Below are the code and all the weights of a small trained network. Each question names an input and a class and asks about switching units off, where a switched-off unit gives its printed mean instead of its output.

import numpy as np


def w(rows, s, z=0):
    codes = np.array(rows[::2]) - 128.0
    scale = np.full(codes.shape[1], s)
    scale[-1] = z or s
    return codes * scale


def f(y):
    return y / 2 * (1 + np.tanh(0.7978845608 * (y + 0.044715 * y**3)))


def log_softmax(a):
    a = a - a.max(-1, keepdims=True)
    return a - np.log(np.exp(a).sum(-1, keepdims=True))


def net(x, mask):
    res = np.array(x, float).reshape(1, 3) / 4 @ E
    y = f(res @ A[0][:, :-1].T + A[0][:, -1])
    res = res + np.where(mask, y, B[0][:, -1]) @ B[0][:, :-1]
    return log_softmax(res[-1] @ U[:, :-1].T + U[:, -1])


A, B = {}, {}
E = w([
[3,104,90,124],'x0',
[77,135,240,147],'x1',
[144,34,150,47],'x2',
],0.0059)
A[0] = w([
[173,141,141,127,255],'n1',
[155,44,160,63,89],'n2',
[132,225,118,185,84],'n3',
[176,127,30,115,92],'n4',
[223,145,166,142,84],'n5',
[133,130,118,127,19],'n6',
[103,142,248,140,91],'n7',
[43,105,90,130,112],'n8',
],0.018,0.0056)
B[0] = w([
[63,44,217,80,254],'n1',
[242,128,175,185,251],'n2',
[248,110,179,176,237],'n3',
[149,70,39,97,242],'n4',
[147,212,127,8,232],'n5',
[175,164,91,114,99],'n6',
[160,64,28,78,249],'n7',
[147,137,195,2,238],'n8',
],0.032,0.0054)
U = w([
[119,62,2,115,118],'0',
[99,196,178,60,103],'1',
[194,144,172,208,117],'2',
[7,67,187,154,254],'3',
[68,154,93,207,93],'4',
[49,138,117,220,96],'5',
],0.0084,0.0093)

Each question gives the input, the list of numbers given to net, and the class t.
The units are the neurons (one row each of A and B). Each row of codes is followed by its name. A weight is (code - 128) times the scale printed after its matrix; where a second scale follows, it is the last column's (A, B and U).
mask holds one flag per neuron, in row order. A switched-off neuron (its flag False) gives its mean, the last column of its row in B, instead of its output. The means were averaged over made-up inputs and are rounded, as every weight is.
A unit's drop is (log p(t) with every unit on - log p(t) with that unit switched off) / (log p(t) with every unit on - log p(t) with every unit switched off).
The circuit of an input: a set's keep is (log p(t) with only the set's units on - log p(t) with every unit switched off) / (log p(t) with every unit on - log p(t) with every unit switched off). Starting from all 8 units, units are removed one at a time, each time the one whose removal leaves the highest keep (on an exact tie, the one counted first), for as long as the keep stays at least 0.8.
circuit, biggest first: the units of the circuit, biggest drop first
most important unit: the unit with the biggest drop
top k neurons: the k neurons with the biggest drops, biggest first
drop of u: that unit's drop, to one decimal
input [1,4,-6], class 2: top 2 neurons	[n3; n4]
input [2,-2,-3], class 3: circuit, biggest first	[n2; n5; n7]
input [4,4,-6], class 2: circuit, biggest first	[n3]
input [-1,0,3], class 3: circuit, biggest first	[n3; n5; n7]
input [6,6,5], class 0: top 4 neurons	[n7; n5; n1; n3]
input [6,-4,3], class 1: top 3 neurons	[n8; n7; n1]
input [2,0,-5], class 2: top 3 neurons	[n3; n5; n1]
input [-1,-1,-3], class 3: top 3 neurons	[n2; n7; n5]
input [8,-5,8], class 1: top 2 neurons	[n8; n3]
input [-8,-5,5], class 1: top 2 neurons	[n5; n7]
input [-7,-1,-6], class 1: top 3 neurons	[n5; n2; n1]
input [-8,-1,-8], class 1: top 2 neurons	[n5; n1]
input [0,-4,7], class 2: top 2 neurons	[n2; n7]
input [-3,2,-2], class 3: top 2 neurons	[n8; n2]
input [-2,2,3], class 3: circuit, biggest first	[n3; n4; n8]
input [-8,-5,4], class 1: circuit, biggest first	[n5]
input [-8,-3,2], class 1: drop of n5	3.3
input [0,-3,-6], class 2: drop of n3	1.1
input [1,0,1], class 3: drop of n3	0.1
input [-3,1,0], class 3: most important unit	n8
